Rows lie near named flat spaces through zero. A row that begins with a name and a colon came from that space; any other row is followed by the name of its block's space that it lies nearest.
z439_z464: 199; 53; 85; -90; -249; -35; -163; -28; -30; 11; 145; -55; 56; 13; -57; 7; 78; -90; -17; -61; 136
z289_z533: 266; -110; -322; -63; -570; 131; -307; -262; 154; -477; -294; -236; 86; 0; -372; -213; -28; -81; 48; 138; -53
z289_z533: -2; 121; 341; -10; 179; -42; -88; 131; -45; 108; 147; -180; -62; -32; 158; 77; -255; -166; -19; -193; 90
z439_z464: 44; -142; -147; 95; -330; 84; -143; -106; -13; -103; -99; -80; 103; 16; -266; -116; 53; 12; -37; 124; 68
z289_z533: -94; 39; 242; 46; 80; -89; 15; 21; -81; 210; -8; 57; -58; -20; 102; 108; -121; 70; 4; -4; 38
z289_z533: 107; 166; 82; -28; -403; -136; -217; -84; 2; -116; 47; -65; -23; 91; -119; -104; 56; -179; -13; 58; 31
z439_z464: 6; 53; -149; 106; -346; 95; -111; -86; -32; -209; -2; -7; -25; 28; -131; -187; -21; -90; -86; 37; 102
z594_z649: -146; 85; -39; 134; -21; -57; 175; -86; -5; 200; 98; 340; -59; 42; -31; 139; 309; -104; -140; 198; 16
z217_z966: 55; -39; -36; -43; -55; -47; -32; -22; 140; -60; -39; -26; -4; -24; -44; 96; -76; -18; 22; 18; -54
z594_z649: -73; 22; -185; 88; 14; 53; 229; -120; 35; 84; 30; 340; -49; -8; -82; 67; 298; -102; -141; 190; 1
z756_z831: -326; -15; -12; 103; -177; -57; 36; -27; -35; 302; -39; 233; 65; 66; 79; 124; 359; 207; -86; 308; -112
z217_z966: 113; -307; -63; -62; 342; -52; 97; 60; 43; 25; -291; -230; 90; -29; -18; -152; -68; 338; 256; 11; -159
z756_z831: 205; 158; 506; -286; 309; -143; 9; 119; -1; 193; 195; -8; -91; -125; 151; 262; -323; -208; 8; -282; 76
z217_z966: -175; 68; -56; 188; 204; 39; 130; 26; -99; 42; 25; 30; -58; 73; 93; -117; 140; -36; -23; 36; -5
z439_z464: 168; -95; 211; -249; 370; -109; 128; 101; -1; 120; -75; -19; -3; -102; 74; 49; -218; 162; 152; -148; -67
z317_z963: 18; 51; 147; -45; -324; -64; -166; -11; -35; 131; 149; 48; 73; 20; -70; 115; 102; -65; -95; 45; 97
z217_z966: -84; -25; 135; 96; 54; -88; -107; 166; -93; 75; 95; -244; 75; 100; 22; -126; -2; 21; 47; -56; 25
z317_z963: -256; -126; -241; 286; -204; 240; -30; -101; -92; -61; -105; 65; 68; 17; -181; -41; 68; 40; -143; 166; 67
z289_z533: 35; 121; 135; 11; -13; 79; -150; 109; -100; -13; 231; -190; 19; 19; 116; -48; -50; -162; -55; -201; 159
z317_z963: -34; 331; -293; 211; 35; 29; 157; -37; -22; -131; 363; 184; -135; 180; 151; -103; 492; -338; -108; -29; 101
z289_z533: -97; -62; -113; 109; -388; 37; -145; 35; -95; -9; 70; -33; 122; 81; -99; -175; 156; 118; -71; 89; 89
z756_z831: 22; -80; 115; -87; 47; 126; -92; 74; -53; 102; 70; -113; 117; -70; 25; 96; -45; 6; -43; -97; 66
z439_z464: 164; -223; -129; -200; 46; 79; 12; -8; 64; -26; -119; -46; 151; -74; -85; 27; 57; 187; 87; -2; -79
z217_z966: 47; -163; -61; 64; -330; 52; -290; -29; -26; -42; -82; -287; 175; 50; -106; -81; 59; 148; 63; 52; 48
z289_z533: 221; -281; 53; -7; 232; -128; -74; 88; 81; -118; -204; -415; 60; -15; -147; -121; -372; 159; 268; -136; -40
z217_z966: -11; -156; 126; -123; -257; -139; -85; -12; -34; 183; -87; 116; 136; -15; -163; 125; 9; 254; 25; 131; -36
z594_z649: -262; 261; -413; 372; -396; 287; 46; -167; -114; -185; 271; 340; -80; 120; -74; -95; 429; -346; -348; 141; 212
z439_z464: 259; 291; 58; -144; -386; -59; -300; -31; 32; -323; 207; -187; -48; 78; -18; -118; -52; -333; -4; -180; 95
z317_z963: 208; -174; 71; -225; 110; -94; 15; 39; 45; 116; -83; -67; 106; -56; -9; 37; 15; 216; 149; -26; -67
z756_z831: 273; -59; -130; -146; -286; -157; -162; -4; 108; -187; 81; -124; 124; 93; -203; -54; 136; -5; 114; -27; -16
z439_z464: -84; -199; 117; 79; 11; 9; -37; 119; -121; 185; 14; -59; 109; -32; -47; 14; -149; 226; 0; -44; 116
z594_z649: -141; 157; -55; 220; 227; -86; 212; -1; -93; -85; 68; 206; -196; 83; 62; -26; -103; -48; 21; -85; 49
z217_z966: -236; 94; 78; 81; -276; 75; -24; -44; -150; 248; 129; 265; 45; 18; -2; 92; 273; -36; -229; 177; 91
z217_z966: -19; 213; -127; 168; -105; 111; -25; -135; -18; -206; 60; 46; -143; 41; 34; -39; 10; -250; -81; -33; 99
z594_z649: 81; -251; -63; -86; -43; 65; -33; 36; -31; 11; -142; -100; 144; -59; -107; -117; -54; 267; 72; 10; -5
z317_z963: 242; -320; -209; -95; 341; 124; 78; 101; 34; -252; -187; -301; 98; -77; -118; -259; -261; 204; 208; -200; -34
z594_z649: 171; -141; 130; -127; 464; -157; 124; 87; 74; -111; -194; -142; -79; -78; -25; 20; -511; 136; 252; -217; -102
z594_z649: -145; -50; -207; 128; 209; 5; 257; 26; 8; 34; 10; 210; -40; 28; 33; -8; 133; 104; -11; 61; -45
z317_z963: -110; 332; 78; 88; 19; -78; 25; -49; 19; -62; 139; 117; -189; 78; 131; 84; 33; -313; -78; -11; -14
z439_z464: -142; -140; 142; -43; 252; -60; 61; 115; -77; 61; -242; -77; 3; -41; 79; -67; -316; 335; 148; -35; -139
z289_z533: 16; 301; 58; -55; -222; 12; -83; -89; 5; -11; 200; 135; -76; 35; 104; 104; 204; -289; -138; 10; 52
z594_z649: -33; 193; 99; 60; -95; -49; -25; -13; -41; -4; 145; 83; -102; 34; 44; 20; -26; -178; -82; -40; 91
z756_z831: -91; -5; -271; 66; -296; 47; -20; -67; -42; -147; 52; 191; 68; 87; -139; 2; 190; 70; -53; 73; 15
z289_z533: 46; 352; -196; -27; -505; 85; -124; -219; 195; -324; 96; 146; -154; 22; -45; -11; 164; -477; -221; 133; -15
z289_z533: -138; 189; 140; 40; -98; -106; 33; 95; -164; 188; 253; 174; -23; 95; 108; -65; 216; -36; -104; 14; 87
z594_z649: 61; -318; -36; -98; 370; -2; 133; 142; 43; -38; -285; -188; 42; -109; 25; -162; -364; 398; 217; -100; -127
z756_z831: 65; -146; -99; 109; -281; -155; -149; 48; -45; -86; 4; -173; 120; 138; -211; -227; 57; 167; 112; 35; 53
z594_z649: 119; -109; 167; -179; 464; -14; 153; 90; 93; 2; -197; -117; -87; -167; 87; -10; -432; 75; 123; -144; -108
z289_z533: -191; -57; -159; 13; 106; 90; 178; -49; 44; 87; -119; 223; 4; -35; 63; 101; 172; 129; -51; 169; -143
z317_z963: 44; -140; 41; -38; 74; -86; 25; 38; 19; -16; -159; -62; 0; -39; -49; -56; -239; 201; 120; -24; -48
z756_z831: -173; -129; -32; 95; -1; -20; 21; 101; -92; 143; 18; 9; 113; 60; -10; -42; 128; 213; 5; 69; -11
z439_z464: -39; 113; 173; 105; 84; -179; 84; 8; -108; 80; 40; 103; -124; 58; -11; -55; -88; -43; 24; -16; 61
z594_z649: 85; 116; -228; 16; -142; 160; -123; -110; 100; -363; 0; -125; -38; 24; -40; -49; -1; -252; -28; -55; -9
z317_z963: -125; -9; 197; -29; -283; -30; -38; -57; -62; 345; 108; 320; 71; -57; -81; 332; 116; 29; -190; 153; 99
z289_z533: -101; -67; 93; 72; -124; -118; -24; 1; -127; 212; -12; 101; 64; 56; -21; 48; 97; 234; 33; 92; 37
z594_z649: -100; -209; 109; 11; 118; -85; 49; 181; -201; 275; -12; -33; 148; 34; 54; -123; 52; 429; 106; -9; 21
z289_z533: 87; 206; -73; -111; -19; 67; 48; -138; 96; -148; 14; 135; -113; -31; 34; 60; 92; -272; -73; 18; -56
z217_z966: 57; -183; 481; -202; 324; -50; 12; 112; -3; 276; -159; -99; 7; -224; -2; 209; -549; 109; 41; -118; -6
z439_z464: -93; -81; -241; -77; 334; 182; 294; -27; 114; -92; -249; 137; -72; -119; 89; -89; -15; 93; -8; 93; -217
z217_z966: -9; -67; -52; 144; -168; 60; -169; -33; -122; -141; -19; -124; 60; 53; -125; -29; -141; 72; 47; -89; 127
z217_z966: 68; 49; 55; 74; -47; -204; -59; 99; -73; 24; 176; -131; 38; 162; -52; -182; 176; -49; 74; -32; 59
z317_z963: 426; -379; 192; -301; 192; -191; -173; 148; 97; 8; -260; -552; 184; -73; -57; -151; -325; 380; 390; -168; -102
z317_z963: 125; -230; 23; -76; 46; -18; -75; 51; 35; 57; -96; -204; 140; -33; -76; -4; -45; 176; 115; -16; -24
z217_z966: -10; 220; -32; 58; -142; -50; -75; -108; 65; -189; 16; 30; -138; 59; 48; 55; -49; -185; -4; -11; -19
z439_z464: -34; -161; -50; -5; -2; 78; -10; -18; 35; 72; -98; -22; 95; -48; -65; 76; 38; 99; -12; 85; -39
z439_z464: -20; -33; -147; 33; -180; 85; -59; -32; 4; -33; 44; -5; 92; 39; -92; -43; 227; -45; -71; 93; 11
z756_z831: 141; -67; 141; -111; -180; -88; -178; -3; 55; 82; 8; -141; 100; -10; -87; 77; 13; -8; 29; 25; 11
z756_z831: 178; 52; -148; 65; -350; 112; -204; -106; 47; -230; 53; -195; 21; 34; -154; -197; 99; -256; -72; 20; 123
z289_z533: -346; -144; 116; 130; -170; 3; 44; 59; -141; 373; 70; 327; 105; -34; -65; 264; 14; 255; -177; 145; 96
z317_z963: 125; 30; 65; -218; 436; -33; 186; -10; 156; -160; -179; 38; -161; -135; 72; 126; -399; -55; 119; -153; -173
z594_z649: -154; -166; -478; 203; -321; 129; -93; 34; -86; -140; -6; -113; 209; 181; -31; -325; 450; 321; 41; 142; -17
z317_z963: 252; 142; 184; -128; 126; -167; -122; 78; 55; -169; 11; -340; -98; 34; 134; -179; -233; -113; 189; -216; -28
z217_z966: -115; 132; -101; 123; 193; 112; 172; -87; -30; -17; 2; 177; -130; -4; 122; 47; 86; -111; -64; 16; 3
z317_z963: -125; -75; -178; 65; -108; 168; -37; -92; 4; -114; -206; -28; 38; -13; -56; -79; 33; 72; -27; 136; -89
z756_z831: -44; 100; -122; -3; -40; 37; 75; -66; 43; -22; 15; 145; -51; 13; 78; 12; 185; -48; -53; 81; -51
z217_z966: 77; 250; -113; 73; 210; 11; 109; -8; -73; -201; 149; 0; -149; 102; 153; -180; 110; -199; 50; -166; 51
z756_z831: 56; -42; 50; -59; 247; 54; 133; -38; 24; 26; -165; 43; -97; -127; 102; 31; -225; 93; 54; -52; -24
z594_z649: 28; -104; 191; -142; 228; 113; 33; -59; 135; 111; -224; -41; -31; -212; -1; 228; -287; -74; -43; 36; -95
z317_z963: 394; -258; 17; -467; 262; -34; 11; -20; 244; -148; -349; -197; 72; -190; -53; 88; -322; 211; 270; -107; -250
z756_z831: -180; 115; -256; 326; -573; 59; -171; -130; -82; -156; 78; 48; 7; 173; -152; -202; 289; -108; -148; 202; 120
z439_z464: -116; 135; -68; 167; 152; -63; 123; 56; -61; 92; 159; 25; -43; 144; 136; -141; 365; -92; -16; 60; -8
z439_z464: 195; -30; -96; -87; 106; -6; 25; -73; 154; -228; -107; -63; -62; -54; -79; 47; -200; -84; 94; -86; -57
z756_z831: 202; -150; -2; -181; 278; -47; 131; -73; 230; -25; -257; -17; -57; -148; -19; 148; -222; 66; 135; 7; -159
z756_z831: -246; 49; 168; -5; 835; -68; 555; 128; 26; 300; -63; 351; -236; -125; 285; 154; -165; 40; -18; -10; -170
11; -189; -162; -61; 211; -20; 92; -31; 82; -53; -280; -33; 34; -20; 66; 45; -45; 347; 216; 29; -198
z594_z649
-82; 128; 267; 94; 205; -80; 117; 116; -196; 310; 257; 128; -61; 25; 156; 33; 61; -52; -72; -98; 178
z317_z963
-53; -210; -47; -47; 249; 73; 87; 34; 61; 35; -194; -36; 50; -94; 34; 111; -164; 229; 83; -9; -115
z594_z649
34; 122; -10; 27; 6; -21; -38; -24; -22; -38; 52; -65; -34; 69; 103; -55; 135; -71; 39; -24; 1
z217_z966
-2; -92; 71; 122; 147; -63; -4; 158; -80; -14; 69; -186; 16; 39; -55; -154; -207; 40; 62; -143; 99
z439_z464
-48; -167; -31; 192; -251; -7; -148; 7; -194; 17; -10; -102; 144; 96; -233; -155; 32; 165; 24; 39; 147
z217_z966
161; -218; -276; -196; 130; -43; 135; -27; 158; -177; -237; 16; 70; -27; -105; -54; 25; 256; 194; 42; -224
z317_z963
136; -135; 72; -272; 207; 5; 144; -67; 108; 15; -231; 137; -7; -173; -125; 155; -215; 50; 41; 24; -144
z439_z464
-177; -275; 68; -17; -353; 192; -240; 32; -82; 145; -140; -75; 223; -112; -92; 111; -174; 325; -93; 83; 52
z439_z464
118; -135; -31; -46; -180; 139; -164; -190; 121; -243; -255; -79; 12; -134; -296; 180; -392; -106; -14; 4; 0
z289_z533
-214; 58; 398; 45; 526; -100; 240; 123; -106; 444; 85; 190; -103; -68; 221; 285; -122; 1; -46; -51; 11
z317_z963
205; -61; 199; -86; -69; -79; -107; -68; 24; -80; -158; -105; -54; -96; -165; 12; -427; -16; 77; -82; 60
z439_z464
-182; 19; 278; -73; 522; -104; 310; 126; -11; 328; -97; 196; -151; -120; 307; 127; -216; 191; 32; -15; -128
z317_z963
106; 7; -26; 38; -23; -37; -96; 11; 3; -192; -1; -171; -23; 39; -39; -83; -177; -21; 98; -133; 46
z756_z831
-246; -8; 202; 37; 323; 70; 189; 73; -146; 289; -21; 201; -49; -93; 168; 148; -125; 127; -75; -16; 12
z289_z533
-16; -403; 110; -68; 89; -14; -9; 148; -49; 189; -185; -119; 180; -110; -110; 4; -292; 450; 105; -20; -5
z594_z649
